What each symbol does to the points:
Q458 h Q367
Q458 r Q455
Q458 q Q229
Q458 z Q119
Q458 f Q299
Q458 m Q474
Q246 q Q315
Q246 z Q56
Q246 f Q642
Q246 m Q626
Q474 r Q56
Q474 q Q577
Q474 f Q980
Q474 m Q458
Q401 h Q915
Q401 r Q185
Q401 q Q862
Q401 z Q94
Q401 f Q798
Q401 m Q527
Q119 r Q626
Q119 q Q366
Q119 z Q458
Q119 f Q736
Q438 h Q664
Q438 r Q670
Q438 q Q980
Q438 z Q631
Q438 f Q577
Q438 m Q612
Q296 h Q132
Q296 r Q596
Q296 q Q972
Q296 z Q328
Q296 f Q521
Q296 m Q830
Q670 h Q452
Q670 r Q438
Q670 q Q462
Q670 z Q882
Q670 f Q532
Q670 m Q99
Q612 h Q724
Q612 r Q99
Q612 q Q299
Q612 z Q168
Q612 f Q229
Q612 m Q438
Q484 h Q168
Q484 r Q798
Q484 q Q930
Q484 z Q724
Q484 f Q185
Q484 m Q999
Q862 h Q626
Q862 q Q401
Q862 z Q521
Q862 f Q328
Q183 h Q980
Q183 r Q830
Q183 q Q664
Q183 m Q596
Q188 h Q56
Q188 q Q823
Q188 f Q830
Q188 m Q521
Q736 h Q930
Q736 r Q903
Q736 q Q168
Q736 z Q299
Q736 f Q119
Q736 m Q108
Q798 h Q414
Q798 r Q484
Q798 q Q328
Q798 z Q972
Q798 f Q401
Q798 m Q251
Q527 h Q315
Q527 z Q823
Q527 f Q251
Q527 m Q401
Q823 h Q532
Q823 r Q709
Q823 q Q188
Q823 z Q527
Q823 f Q452
Q823 m Q94
Q589 r Q315
Q589 z Q577
Q589 f Q631
Q589 m Q366
Q414 h Q798
Q414 r Q168
Q414 q Q903
Q414 z Q99
Q414 f Q915
Q414 m Q882
Q108 r Q642
Q108 q Q631
Q108 z Q980
Q108 m Q736
Q229 h Q600
Q229 r Q961
Q229 q Q458
Q229 z Q366
Q229 f Q612
Q229 m Q577
Q247 h Q642
Q247 q Q251
Q247 z Q830
Q247 m Q328
Q930 h Q736
Q930 r Q328
Q930 q Q484
Q930 z Q596
Q251 h Q882
Q251 r Q999
Q251 q Q247
Q251 z Q452
Q251 f Q527
Q251 m Q798
Q315 h Q527
Q315 r Q589
Q315 q Q246
Q315 z Q532
Q315 f Q882
Q315 m Q915
Q626 h Q862
Q626 r Q119
Q626 q Q915
Q626 z Q455
Q626 f Q903
Q626 m Q246
Q366 h Q185
Q366 r Q915
Q366 q Q119
Q366 z Q229
Q366 f Q168
Q366 m Q589
Q99 h Q972
Q99 r Q612
Q99 q Q132
Q99 z Q414
Q99 f Q961
Q99 m Q670
Q961 h Q94
Q961 r Q229
Q961 q Q455
Q961 z Q915
Q961 f Q99
Q961 m Q532
Q132 h Q296
Q132 r Q299
Q132 q Q99
Q132 z Q903
Q132 f Q455
Q132 m Q462
Q980 h Q183
Q980 r Q462
Q980 q Q438
Q980 z Q108
Q980 f Q474
Q980 m Q299
Q532 h Q823
Q532 r Q577
Q532 q Q56
Q532 z Q315
Q532 f Q670
Q532 m Q961
Q631 h Q999
Q631 r Q882
Q631 q Q108
Q631 z Q438
Q631 f Q589
Q631 m Q168
Q455 h Q521
Q455 r Q458
Q455 q Q961
Q455 z Q626
Q455 f Q132
Q455 m Q56
Q972 h Q99
Q972 r Q724
Q972 q Q296
Q972 z Q798
Q972 f Q94
Q972 m Q452
Q452 h Q670
Q452 r Q664
Q452 q Q830
Q452 z Q251
Q452 f Q823
Q452 m Q972
Q185 h Q366
Q185 r Q401
Q185 z Q600
Q185 f Q484
Q915 h Q401
Q915 r Q366
Q915 q Q626
Q915 z Q961
Q915 f Q414
Q915 m Q315
Q596 h Q299
Q596 r Q296
Q596 q Q724
Q596 z Q930
Q596 f Q367
Q596 m Q183
Q367 h Q458
Q367 r Q521
Q367 q Q600
Q367 f Q596
Q664 h Q438
Q664 r Q452
Q664 q Q183
Q664 z Q999
Q664 f Q709
Q664 m Q724
Q642 h Q247
Q642 r Q108
Q642 q Q882
Q642 z Q462
Q642 f Q246
Q642 m Q903
Q903 h Q328
Q903 r Q736
Q903 q Q414
Q903 z Q132
Q903 f Q626
Q903 m Q642
Q521 h Q455
Q521 r Q367
Q521 q Q94
Q521 z Q862
Q521 f Q296
Q521 m Q188
Q882 h Q251
Q882 r Q631
Q882 q Q642
Q882 z Q670
Q882 f Q315
Q882 m Q414
Q600 h Q229
Q600 r Q94
Q600 q Q367
Q600 z Q185
Q600 f Q724
Q600 m Q709
Q56 h Q188
Q56 r Q474
Q56 q Q532
Q56 z Q246
Q56 f Q462
Q56 m Q455
Q168 h Q484
Q168 r Q414
Q168 q Q736
Q168 z Q612
Q168 f Q366
Q168 m Q631
Q299 h Q596
Q299 r Q132
Q299 q Q612
Q299 z Q736
Q299 f Q458
Q299 m Q980
Q999 h Q631
Q999 r Q251
Q999 z Q664
Q999 m Q484
Q830 h Q462
Q830 r Q183
Q830 q Q452
Q830 z Q247
Q830 f Q188
Q830 m Q296
Q724 h Q612
Q724 r Q972
Q724 q Q596
Q724 z Q484
Q724 f Q600
Q724 m Q664
Q328 h Q903
Q328 r Q930
Q328 q Q798
Q328 z Q296
Q328 f Q862
Q328 m Q247
Q577 h Q709
Q577 r Q532
Q577 q Q474
Q577 z Q589
Q577 f Q438
Q577 m Q229
Q94 h Q961
Q94 r Q600
Q94 q Q521
Q94 z Q401
Q94 f Q972
Q94 m Q823
Q709 h Q577
Q709 r Q823
Q709 f Q664
Q709 m Q600
Q462 h Q830
Q462 r Q980
Q462 q Q670
Q462 z Q642
Q462 f Q56
Q462 m Q132

The rows follow the links: the fewer symbols apart two points are, the more alike their rows tend to be.

Named rows; a name shown again gets a slightly different row:
Q999 -> [ -60,   28,   41,  117,   56,   14,   -4,  -26,  -71,  -92,   38,   25,  -23,   37,   -7,  -78,  -37,   57,  -71, -100,   14,  -52,    5,  -45,   59,  -37,   45,   64,  -38,  -19,   -1,    4,    1,   26,  -17,   38,  -43,  -38,  -91,   37,  -26,  -55,  -22,   -8,  -42,    9,  -67,  -49,   29,  -10,  -42,  -35,   68,    8,  -51,   26,   27]
Q229 -> [  13,  -18,   48,  -18,  -44,   35,   33,   21,  -35,  -70,   26,    8,    2,  -59,  -14,   55,   11,  -79,  -74,   25,  -11,    8,  -45,   35,   47,   10,  -95,   25,   23,  -41,   -4,   24,  -29,  -60,   38,  -42,   45,   63,  -24, -101,   93,  -37,  -44,  -13,  -14,  -34,  103,  -15,  -56,    3,   76,  -42,   27,  -28,  -54,    4,  111]
Q642 -> [  13,   21,  -11,  -54,   43,    2,  -34,   11,   39,   62,   -1,    7,   10,   34,  -23,    1,   -4,   15,  122,   11,  -34,  -40,   38,  -23,  -75,  -44,   79,   -8,  -51,   48,  -68,  -45,   64,   25,  -18,   46,  -17,  -30,   -4,   -4,  -43,   10,   82,   14,  -13,  -16,  -93,  -41,   17,   57,   -9,   79,  -27,   26,   70,  -21, -158]
Q452 -> [   1,   26,   65,  102,   18,  -59,   -7,   82,  -11,    8,  -48,   32,  -26,  115,   53,    7,  -22,   88,  -29,  -63,   44,   41,  -26,  -18,   -3,   16,   15,    6,   39,   10,   57,  -17,  -43,   33,   -1,    5,  -39,   22,  -10,   92,  -65,   26,   25,  -11,   43,   -9,  -29,   -5,   22,  -69,  -85,   31,   95,   51,   44,    1,   25]
Q455 -> [  64,  -20,  -59,  -95,  -50,   24,    6,   -1,   39,  105,  -54,  -17,  -29,  -40,  -15,   86,   44,  -68,   44,   96,  -11,   58,  -14,   32,  -53,   16,  -48,  -62,   22,   21,    0,   13,   28,  -41,   35,  -25,    6,   29,   82,  -23,   23,   34,   -5,   24,   57,  -11,   65,   39,  -20,   15,   40,   22,  -62,  -21,   53,  -40,  -34]
Q401 -> [ -45,   17,  -81,   35,   32,   27,  -19,  -35,   30,    5,  -55,   20,   59,   -3,   24,   -2,  -32,  -13,  -93,  -28,   35,   91,  -28,   17,   68,   78,  -41,  -17,  -74,  -40,  107,   28,   19,   28,  -28,   15,    9,  -18,  -14,   40,   -4,   90,   33,   20,   50,   70,   40,   37,  -52,   51,    5,   26,    0,   33,  -17,  -41,  132]
Q600 -> [ -35,    2,   -1,   54,  -34,   -1,   19,  -29,  -23,  -94,   16,   35,    1,  -39,   49,   12,   12,    3, -116,  -22,   13,    5,  -48,   11,   90,   28,  -93,   36,   26,  -55,   68,   50,  -41,  -29,   22,  -56,  -11,   14,   27,   56,   82,   -7,  -90,   -7,  -25,    6,   89,   31,    6,  -42,    9,  -64,   26,  -28,  -71,   11,  127]
Q299 -> [  35,  -22,   20,  -39,  -81,  -12,   20,  -18,  -23,  -45,   48,  -30,   25,  -61,  -33,   13,   44,  -25,   75,   95,  -48,  -82,   -8,   -2,  -80,  -68,   18,    3,   60,   14,  -82,    5,   -3,  -50,  -23,  -24,   16,   39,   59,  -82,   16,  -40,  -56,   21,  -16,  -61,   26,    8,   35,  -25,   50,  -44,   -5,  -71,  -67,    0,  -93]
Q132 -> [  66,  -23,  -20,  -77,  -48,  -19,   -9,   39,   48,   79,  -28,  -41,    5,    1,  -13,   33,   40,  -20,   67,   99,  -30,   -3,  -11,   46, -117,    3,   36,  -28,   77,   19,  -36,  -12,  -40,  -32,  -11,  -18,   14,   53,   70,  -36,  -38,   20,   16,   47,   50,  -11,   36,   65,   12,   17,   30,   44,  -19,  -20,   30,  -28, -116]
Q367 -> [  17,  -16,  -88,    4,  -79,  -10,   17,  -62,   -9,   -5,   35,   18,   -6, -115,   34,   19,   39,   28,  -26,   32,  -12,  -51,  -29,    4,   16,   28,  -38,  -23,   11,  -36,    9,   62,   15,   -4,   37,  -47,  -18,   -4,   87,   20,   82,    8, -113,   -8,  -32,    5,   67,  109,   81,  -44,   -7,  -96,  -33,  -39,  -30,    6,    4]
Q414 -> [  28,    4,   18,    0,   63,   68,  -32,   28,   32,   17,  -70,  -36,   87,   54,  -50,  -33,  -31,  -57,  -29,   28,   19,   53,   19,    2,  -31,   49,   33,   10,  -35,  -30,    8,  -18,  -66,    5,  -99,  -12,   35,   84,  -68,  -49,  -70,    4,  111,   24,   87,   -7,   29,  -51,  -68,   57,   46,   84,  -37,    2,  -63,  -36,   19]
Q246 -> [  -6,    1,    8, -134,   11,   29,   -2,    1,   41,   61,   -5,    5,  -48,  -26,  -24,   40,    1,  -46,   76,   -2,  -29,    6,   46,    9,  -17,  -31,   -9,  -53,  -69,   22,  -32,  -38,   98,   33,   41,   51,  -20,  -83,  -15,  -24,   21,   30,   57,   -6,  -10,   13,  -51,  -29,  -26,   45,    0,   49, -100,   37,  117,   15,  -55]
Q724 -> [  -8,   -5,   26,  155,  -33,  -20,    6,   -2,  -47, -125,   29,    9,   51,   16,   14,  -50,    2,   47,  -75,  -15,   17,  -43,  -46,  -15,   24,   35,  -24,   47,   51,  -41,   24,   37,  -99,  -26,  -18,  -38,    7,   85,   27,   20,  -18,  -43,  -63,   -1,  -16,   -5,   54,   65,   44,  -33,    3,  -51,   82,  -42, -109,   12,   58]
Q626 -> [  21,  -31, -106, -130,   18,   53,   -1,  -41,   57,   81,  -42,  -28,   23,  -42,  -43,   17,   30,  -88,   37,   63,  -38,   45,    6,   43,  -44,   43,    3,  -70,  -77,    7,   -4,    4,   67,   -8,  -14,    7,   63,  -18,   19,  -45,   22,   74,   59,   37,   38,   26,   29,   52,  -30,   53,   29,   40, -116,   -7,   13,  -40,  -33]
Q596 -> [  10,   -6,  -40,   53,  -49,  -26,   21,  -43,  -49,  -35,   56,  -18,   18,  -46,    1,  -17,   43,   68,   14,   28,   -8,  -79,  -49,    2,  -23,   27,    8,  -17,   51,  -19,   -8,   56,  -58,    0,  -27,  -16,  -12,   16,   77,   29,   -9,   -7,  -91,   11,   -9,    8,   26,  117,   91,  -48,  -12,  -72,    6,  -60,  -77,   20,  -74]
Q830 -> [  -5,   24,  -23,   33,   -4,  -82,   -5,   28,   -9,   92,  -11,   20,  -25,   42,   34,  -22,   16,   87,   60,  -45,   20,  -11,  -12,    0,  -38,    0,   18,   -1,   44,   28,   18,  -30,  -10,   42,   30,   26,  -49,  -67,   65,  111,  -53,   45,  -20,  -12,   10,    9,  -56,   52,   79,  -51,  -75,    2,   24,   22,   75,   13, -104]
Q119 -> [   9,  -22,  -58, -116,  -31,   53,   34,  -85,    4,  -15,   58,    4,   35, -121,  -40,   35,   13,  -76,   27,   28,  -61,  -73,    9,    8,   25,  -26,   -2,  -16,  -73,  -12,  -81,   46,   77,  -24,  -12,    6,   44,  -20,    2,  -59,   79,  -23,  -22,   -5,  -37,  -11,   31,   34,   -8,   26,   79,  -31,  -98,  -32,  -49,    3,  -19]
Q736 -> [  20,  -10,  -51,  -53,    6,   18,   -7,  -49,  -20,  -76,   61,  -40,   61,  -57,  -78,  -39,   24,  -38,   40,   45,  -51, -101,   21,  -15,  -47,  -16,   48,   15,  -11,   -3, -102,   17,   20,  -33,  -76,   11,   32,    7,  -27,  -73,   -4,  -40,   -4,    6,  -25,  -38,  -17,   21,   28,   55,   79,  -25,  -39,  -47,  -83,   10,  -86]
Q328 -> [ -24,    4, -127,   17,   16,  -10,  -11,  -59,   28,   39,  -26,  -28,   76,    3,    1,  -40,   23,   53,   23,    8,  -11,  -25,   -1,  -10,  -36,   49,   55,  -34,  -46,   17,  -13,   24,   11,   28,  -79,    9,   -6,  -32,   39,   72,  -92,   61,   25,   22,   59,   55,  -21,  100,   46,   27,  -22,   20,  -56,  -10,  -52,  -23, -116]

Each walk starts at a row. The symbols on each line, taken left to right, move it on to the next point.
Answer with the point's row; about right is enough.
[ -53,  -26, -167,  -56,    7,   28,    1,  -72,   26,   82,  -33,  -29,   39,  -43,   14,   -3,   22,  -23,   -8,   12,  -19,   39,   -6,    6,   14,   54,   -2,  -38,  -69,   -9,   27,   31,   83,   11,    0,   14,  -11,  -85,   38,   50,   -4,  112,   13,    7,   39,   83,   28,  104,   13,   39,    1,  -16,  -98,   29,    7,  -20,  -34]
h f -> [  53,    6, -102,  -65,   29,   23,  -26,  -11,   44,   30,  -42,  -61,   79,  -12,  -43,  -22,   20,  -49,   86,   63,  -31,   10,   32,    3,  -96,   17,   66,  -31,  -24,    6,  -50,   -4,   12,    0,  -89,   20,   32,   23,   11,  -38,  -60,   43,   53,   25,   40,   15,  -26,   45,   14,   69,   61,   56,  -66,  -31,   -6,  -29, -113]
m z f -> [  32,   -7,   31, -102,  -28,  -19,   -1,   34,   38,  117,  -38,   29,  -85,  -20,   -5,   63,   13,  -64,   87,   19,   -7,   18,   18,   27,  -40,  -30,    2,  -51,   39,   46,   -8,  -45,   63,    8,   71,  -20,  -42,  -53,   46,  -21,   38,   10,   23,  -13,   -2,    1,  -28,  -14,    2,  -24,   -1,   21,  -32,   30,  153,    1,  -39]
[ -53,   36,  -39,   24,   76,   11,   -2,    7,    6,   20,  -35,   45,  -32,   28,   26,    0,  -56,   31,  -85,  -70,   31,   77,   16,  -32,   76,    7,  -15,  -12,  -70,  -12,   83,    0,   28,   42,   13,   52,  -20,  -82,  -57,   86,    3,   69,   50,  -10,  -13,   50,  -26,  -23,  -36,   11,  -58,   23,   16,   76,   83,  -12,   96]
f -> [ -33,   59,   -3,   77,   91,    3,  -38,   10,   14,   13,  -33,   -4,   22,   87,    8,  -50,  -81,   74,  -49,  -87,   44,   28,    5,  -39,   32,   29,   34,   29,  -38,   -8,   44,   -5,    1,   50,  -41,   75,  -24,  -48,  -70,   85,  -71,   33,   70,  -30,   10,   55,  -85,  -34,   -8,   17,  -75,   53,   34,   66,   26,  -18,   23]
f z h -> [  13,   22,   92,  -53,   10,  -16,   12,   63,   42,   51,  -37,   32,  -64,   40,   29,   70,  -15,  -60,  -24,   -3,   27,   89,   16,   36,    6,    4,  -42,   -6,   16,   43,   26,  -71,    6,  -18,   77,   -2,   -5,    9,  -27,  -17,   36,   -7,   49,  -22,   15,  -24,   20,  -94,  -72,  -10,  -17,   53,   35,   67,  107,  -27,  110]
[ -21,    2,   81,   -4,   38,   63,    1,    9,  -32,  -64,   65,   41,  -50,  -11,  -31,   10,  -59,  -71,  -33,  -34,  -18,  -25,   22,  -14,   80,  -19,   -9,   28,  -61,   -8,  -25,  -32,   60,  -29,   33,   19,    5,  -51, -120,  -78,   93,  -58,    3,  -23,  -64,  -32,  -40, -124,  -52,    8,   15,  -10,   21,   -3,   17,   23,  101]
m -> [ -13,  -10,    4,  -25,   19,   84,   12,  -43,  -11,  -92,   25,  -15,   38,  -70,  -62,  -13,  -31,  -93,  -64,    8,   -1,  -10,    8,   10,   52,    4,  -31,   -7,  -40,  -31,   -1,   18,    8,  -43,  -24,  -13,   65,   43,  -76, -106,   64,  -46,   11,   -5,   -4,  -11,   72,  -53,  -72,   56,   81,   -1,  -41,  -37,  -81,    7,  109]
f f r -> [  -3,  -15,  -38,  -51,   28,   72,  -47,   -5,   40,   31,  -49,  -29,   65,   16,   -9,   21,  -26,  -73,  -78,   39,   22,   90,   23,   26,   28,   54,  -22,  -30,  -41,  -15,   57,    0,   45,  -14,  -23,   11,   25,   41,  -55,  -66,  -10,   44,   73,    3,   41,   33,   45,  -19,  -92,  101,   58,   85,  -39,   22,    7,  -46,  110]
[  -1,   26,   84,   29,   83,    7,  -37,   38,   41,   11,  -38,  -19,    7,  116,   -4,  -31,  -43,   -1,   26,  -22,   20,   45,   44,  -29,  -21,  -22,   64,    8,  -50,   34,  -19,  -47,   24,  -10,   -9,   43,   20,  -15, -113,  -33,  -74,   -5,  101,   12,   28,    4,  -91, -108,  -86,   32,   -7,   93,   45,   72,   35,  -24,   22]
r q q -> [ -12,   -4,  116,   21,   80,   12,  -24,   23,  -31,  -95,   47,    5,   12,   56,  -43,  -47,  -69,    1,  -24,  -49,   17,  -62,   26,  -43,   17,  -68,   54,   67,  -48,  -10,  -53,  -29,   -9,   -8,  -31,    2,   35,   -4,  -93,  -59,   14,  -85,   33,    5,  -49,  -56,  -74, -122,  -41,   22,    1,   -9,   43,  -11,   -6,   30,    5]
z q -> [  36,    2,   70,  -37,  -19,  -38,   23,   36,  -17,  -33,   79,   13,  -74,  -11,  -39,   19,    2,   11,  112,   -2,  -36,  -85,    1,  -12,  -41,  -86,   13,   19,   58,   36,  -98,  -17,    0,  -12,   53,   16,  -21,   27,   42,  -45,   31,  -86,  -33,   -4,  -66,  -52,  -26,  -26,   49,  -46,    6,  -21,   18,  -28,   19,   38, -123]
[   6,   -3,   36,  -51,   51,   22,    3,  -39,  -22,  -20,   68,   11,  -16,  -12,  -57,   -8,  -37,    5,  111,  -17,  -34, -100,   29,  -21,  -20,  -73,   66,   11,  -42,   24,  -95,  -25,   40,    0,  -27,   52,   15,  -36,  -32,  -70,    0,  -69,  -12,   -3,  -55,  -16,  -85,  -42,   46,   11,   12,  -15,  -26,   -3,    1,   18, -121]
m h q -> [ -56,    0,  -53,  111,   13,   24,   16,  -56,  -44, -121,   59,  -30,   92,    0,  -24,  -64,   -9,   50,  -91,  -33,   18,  -62,  -25,  -47,   57,   27,   49,   55,  -13,  -43,   -1,   29,  -68,   -4,  -99,   -9,   25,    6,  -40,   16,  -22,   16,  -20,   -5,  -19,   10,   12,   20,    2,    7,  -15,  -33,    1,  -45, -136,    5,   56]
z h -> [  50,  -33,  102,   42,  -18,   -6,   18,   36,  -27, -113,   24,  -24,   36,    8,  -10,    4,    1,  -23,  -16,   18,   -2,  -18,  -23,    4,   -8,    2,  -21,   29,   79,   -3,  -45,    0,  -83,  -59,  -52,  -58,   54,  133,  -34,  -80,   21,  -85,  -19,   17,  -20,  -68,   68,  -32,  -27,  -13,   39,    2,   65,  -54, -109,   11,   38]
[  25,  -18,  -81,   26,  -45,  -50,    5,   14,   14,   82,  -55,  -12,   31,    8,   20,   -7,   50,   48,   31,   48,   -5,  -16,  -11,    9,  -67,   33,   13,  -40,   56,    7,   20,   54,  -39,   14,  -43,  -38,   -1,   27,  111,   75,  -52,   63,  -27,   36,   37,   31,   33,  124,   77,   -2,  -17,  -12,  -19,  -26,    7,   -9, -115]
m h q -> [  40,   15,  119,   16,   28,  -38,  -16,  111,   41,   28,  -33,  -11,  -22,  104,    2,   34,  -22,    7,   18,  -18,   30,   47,    9,   18,  -59,  -12,   29,   25,   41,   33,   -9,  -66,  -34,    7,   17,   -8,  -14,   58,  -30,  -26,  -38,  -31,   67,   -2,   35,  -36,  -41, -124,  -24,  -32,  -40,   68,   98,   33,   73,   -1,   38]
r f -> [   4,   20,  118,  -39,   -2,    8,    6,   60,  -31,  -57,   45,   34,  -90,  -22,   17,   50,  -29,  -26,  -41,  -30,   -4,   20,  -16,   -2,   54,  -69,  -51,   40,   26,   -1,  -11,  -41,   16,  -20,   70,   -7,  -27,   17,  -49,  -59,  103,  -81,  -35,  -30,  -68,  -66,   17,  -92,  -43,  -39,   33,  -18,   33,    8,   21,   34,  101]
[ -29,   -6,   20,   43,  -46,  -70,   37,  -22,  -66,  -39,   65,   39,  -39,   -9,    9,  -22,   12,   90,   48,  -28,  -26, -100,  -27,  -38,    9,  -56,   52,   13,   49,   11,  -38,    4,  -14,   46,   25,    7,  -52,  -53,   51,   52,   16,  -42,  -93,  -14,  -73,  -11,  -42,   47,   86,  -64,  -54,  -76,   32,  -22,   33,   34, -119]
q h -> [  11,  -13,  148,   41,   31,  -16,   -6,   54,  -27,  -95,   52,   -2,  -44,   51,  -26,    2,  -24,    6,  -14,  -13,   10,  -39,    8,  -22,  -12,  -36,   -8,   61,   64,   12,  -56,  -44,  -21,  -13,   22,  -13,   10,   52,  -42,  -44,   24,  -89,   -6,   -1,  -45,  -67,  -39, -107,   -4,  -51,  -16,  -15,   94,  -21,    5,   22,   38]
h f f -> [ -49,   22,   66,  121,   17,  -71,   14,   26,  -63,  -70,   48,   34,  -39,   35,   32,  -54,  -35,   93,  -25,  -72,   31,  -47,  -12,  -21,   41,  -39,  -14,   67,   40,  -35,  -17,  -15,  -46,   33,   14,  -15,  -43,   23,  -24,   42,    0,  -62,  -44,  -39,  -41,   -6,  -42,  -28,   48,  -74,  -64,  -54,   94,   -4,  -22,   30,   34]
[  52,  -29,    7,  -95,  -81,   -1,    4,  -33,  -16,   -8,   46,   -4,  -23,  -98,  -12,   41,   44,  -70,   47,   89,  -75,  -41,   -4,   32,   -2,  -12,  -45,  -10,   37,    0,  -68,   38,   15,  -45,   34,  -29,   24,   26,   57,  -53,  112,  -33,  -66,    7,  -51,  -29,   65,   23,   -8,   -1,   59,  -71,  -44,  -46,    9,   25,  -32]
r h -> [  29,   -2, -112,  -33,  -69,  -35,   24,  -27,   22,   95,  -42,   -5,   -8,  -62,   52,   39,   68,   -7,   -6,   46,   -6,   55,  -23,   27,    5,   55,  -39,  -23,   20,    3,   47,   44,    9,   -3,   39,  -15,  -23,  -12,  109,   58,   11,   94,  -39,  -11,   49,   52,   47,  137,   45,   -7,  -20,  -22,  -45,   -2,   35,   -2,  -31]
m q -> [ -25,   14,   27,   45,   12,  -41,   23,   36,   34,   62,  -61,   53,  -54,   49,   61,   22,  -12,   27,  -65,  -57,   31,  101,    0,    6,   46,   25,  -73,   16,   14,   10,   96,  -14,    2,   11,   66,    2,  -30,  -55,  -20,   68,   -5,   35,    1,  -54,   16,   36,    4,  -11,  -20,  -32,  -74,    6,   74,   58,   96,    0,  113]
